Here is a tiny trained network, its code and every weight. The questions are about switching its units off for an input and a class, where a switched-off unit gives its printed mean instead of its output.

import numpy as np


def w(rows, s, z=0):
    codes = np.array(rows[::2]) - 128.0
    scale = np.full(codes.shape[1], s)
    scale[-1] = z or s
    return codes * scale


def f(y):
    return np.maximum(y, 0)


def log_softmax(a):
    a = a - a.max(-1, keepdims=True)
    return a - np.log(np.exp(a).sum(-1, keepdims=True))


def net(x, mask):
    res = np.array(x, float).reshape(1, 4) / 4 @ E
    y = f(res @ A[0][:, :-1].T + A[0][:, -1])
    res = res + np.where(mask, y, B[0][:, -1]) @ B[0][:, :-1]
    return log_softmax(res[-1] @ U[:, :-1].T + U[:, -1])


A, B = {}, {}
E = w([
[217,164,66,217,44,37],'x0',
[187,2,73,115,222,72],'x1',
[70,87,78,30,45,25],'x2',
[128,129,127,127,128,127],'x3',
],0.0081)
A[0] = w([
[171,132,145,196,238,190,46],'neuron 0',
[196,52,101,165,198,93,14],'neuron 1',
[187,59,98,144,211,83,53],'neuron 2',
[45,113,160,70,180,213,179],'neuron 3',
[85,46,95,2,138,78,120],'neuron 4',
[99,80,141,61,172,119,119],'neuron 5',
[84,131,166,76,164,205,76],'neuron 6',
[96,95,113,69,147,138,112],'neuron 7',
[180,45,115,154,197,84,79],'neuron 8',
[87,126,143,120,150,170,128],'neuron 9',
[135,133,89,122,141,143,109],'neuron 10',
[112,161,108,151,117,129,122],'neuron 11',
[111,121,150,98,151,132,154],'neuron 12',
[80,118,129,98,151,197,113],'neuron 13',
[160,193,123,197,70,129,151],'neuron 14',
[105,120,119,99,64,95,49],'neuron 15',
[157,171,129,240,87,159,144],'neuron 16',
[220,137,91,193,67,31,1],'neuron 17',
[96,39,117,48,168,100,110],'neuron 18',
[140,170,144,175,106,158,129],'neuron 19',
[89,116,109,83,54,78,48],'neuron 20',
[147,132,134,230,194,200,190],'neuron 21',
[114,156,139,135,129,161,87],'neuron 22',
[71,103,110,14,15,34,127],'neuron 23',
[129,77,113,107,125,87,81],'neuron 24',
[108,138,119,62,64,63,59],'neuron 25',
[167,119,105,157,89,93,182],'neuron 26',
[108,95,136,166,110,132,113],'neuron 27',
[152,110,114,165,99,79,44],'neuron 28',
[94,131,93,63,68,81,89],'neuron 29',
[166,125,139,161,226,173,59],'neuron 30',
[99,69,137,54,146,109,117],'neuron 31',
[191,142,99,199,76,65,129],'neuron 32',
[107,138,127,105,86,86,54],'neuron 33',
[204,18,103,152,240,61,140],'neuron 34',
[159,109,132,105,152,111,128],'neuron 35',
[152,181,155,192,93,157,132],'neuron 36',
[56,155,152,68,200,185,97],'neuron 37',
[38,211,155,71,43,169,24],'neuron 38',
[148,131,151,168,162,100,82],'neuron 39',
[77,181,157,115,64,157,147],'neuron 40',
],0.0099,0.0089)
B[0] = w([
[117,93,70,154,145,183,194],'neuron 0',
[123,174,201,76,101,141,171],'neuron 1',
[132,159,179,86,82,158,182],'neuron 2',
[134,98,107,104,98,233,229],'neuron 3',
[127,125,107,183,165,6,221],'neuron 4',
[125,120,102,171,147,71,174],'neuron 5',
[134,159,169,104,112,150,178],'neuron 6',
[121,124,124,159,151,89,162],'neuron 7',
[135,138,161,70,86,190,186],'neuron 8',
[120,122,144,106,105,154,164],'neuron 9',
[116,118,143,129,131,124,131],'neuron 10',
[127,131,145,138,136,114,147],'neuron 11',
[133,128,109,148,147,124,161],'neuron 12',
[134,141,153,100,106,148,172],'neuron 13',
[127,153,140,146,158,47,204],'neuron 14',
[138,149,171,114,108,134,155],'neuron 15',
[123,133,141,142,137,24,209],'neuron 16',
[116,71,59,140,143,229,193],'neuron 17',
[120,124,93,166,160,33,193],'neuron 18',
[127,133,136,119,135,70,176],'neuron 19',
[135,168,170,93,108,150,173],'neuron 20',
[128,158,175,86,99,150,239],'neuron 21',
[123,150,134,114,141,117,146],'neuron 22',
[131,98,96,122,129,251,252],'neuron 23',
[122,118,123,164,157,102,157],'neuron 24',
[131,153,172,89,96,160,177],'neuron 25',
[127,169,158,134,135,107,197],'neuron 26',
[126,135,118,126,125,128,129],'neuron 27',
[127,98,105,145,135,173,149],'neuron 28',
[133,123,159,88,91,185,185],'neuron 29',
[124,110,91,141,137,183,175],'neuron 30',
[124,138,98,158,152,65,177],'neuron 31',
[127,152,175,77,100,154,211],'neuron 32',
[123,156,152,104,125,139,148],'neuron 33',
[126,87,83,142,133,222,240],'neuron 34',
[122,137,107,143,138,115,152],'neuron 35',
[138,136,144,145,124,55,191],'neuron 36',
[141,154,175,102,105,162,191],'neuron 37',
[124,91,73,152,154,203,189],'neuron 38',
[139,150,135,128,123,129,142],'neuron 39',
[137,118,147,92,103,202,196],'neuron 40',
],0.029,0.013)
U = w([
[135,175,198,93,99,123,192],'0',
[122,81,87,142,143,158,10],'1',
[118,151,128,183,180,8,198],'2',
],0.015,0.0013)

Each question gives the input, the list of numbers given to net, and the class t.
The units are the neurons (one row each of A and B). Each row of codes is followed by its name. A weight is (code - 128) times the scale printed after its matrix; where a second scale follows, it is the last column's (A, B and U).
mask holds one flag per neuron, in row order. A switched-off neuron (its flag False) gives its mean, the last column of its row in B, instead of its output. The means were averaged over made-up inputs and are rounded, as every weight is.
A unit's drop is (log p(t) with every unit on - log p(t) with that unit switched off) / (log p(t) with every unit on - log p(t) with every unit switched off).
The circuit of an input: a set's keep is (log p(t) with only the set's units on - log p(t) with every unit switched off) / (log p(t) with every unit on - log p(t) with every unit switched off). Starting from the 12 units with the biggest drops (on a tie, the unit counted first), units are removed one at a time, each time the one whose removal leaves the highest keep (on an exact tie, the one counted first), for as long as the keep stays at least 0.8.
units of the circuit, in order: the units of the circuit, biggest drop first
unit that matters most: the unit with the biggest drop
top k neurons: the k neurons with the biggest drops, biggest first
drop when u is switched off: that unit's drop, to one decimal
input [2,4,-8,-3], class 0: unit that matters most	neuron 21
input [2,8,-4,-3], class 0: top 3 neurons	(neuron 1; neuron 2; neuron 8)
input [0,-1,6,0], class 1: top 3 neurons	(neuron 23; neuron 21; neuron 32)
input [-3,-8,5,5], class 1: top 2 neurons	(neuron 38; neuron 23)
input [-7,1,-2,1], class 1: top 2 neurons	(neuron 3; neuron 32)
input [0,0,2,-3], class 1: top 4 neurons	(neuron 16; neuron 14; neuron 21; neuron 36)
input [0,-8,7,-3], class 1: top 4 neurons	(neuron 38; neuron 23; neuron 21; neuron 32)
input [-5,8,1,-6], class 2: top 3 neurons	(neuron 4; neuron 18; neuron 23)
input [6,6,-1,7], class 0: top 3 neurons	(neuron 1; neuron 2; neuron 32)
input [-5,-5,8,1], class 1: top 2 neurons	(neuron 38; neuron 23)
input [-7,8,4,1], class 2: top 2 neurons	(neuron 4; neuron 18)
input [6,8,-1,6], class 0: top 4 neurons	(neuron 1; neuron 2; neuron 32; neuron 8)
input [-5,-6,3,-7], class 1: drop when neuron 38 is switched off	1.0
input [-7,-7,3,-3], class 1: drop when neuron 38 is switched off	1.6
input [2,3,6,3], class 1: units of the circuit, in order	(neuron 23)
input [-2,-5,5,0], class 1: drop when neuron 38 is switched off	0.4
input [-2,1,2,-5], class 2: drop when neuron 34 is switched off	0.1
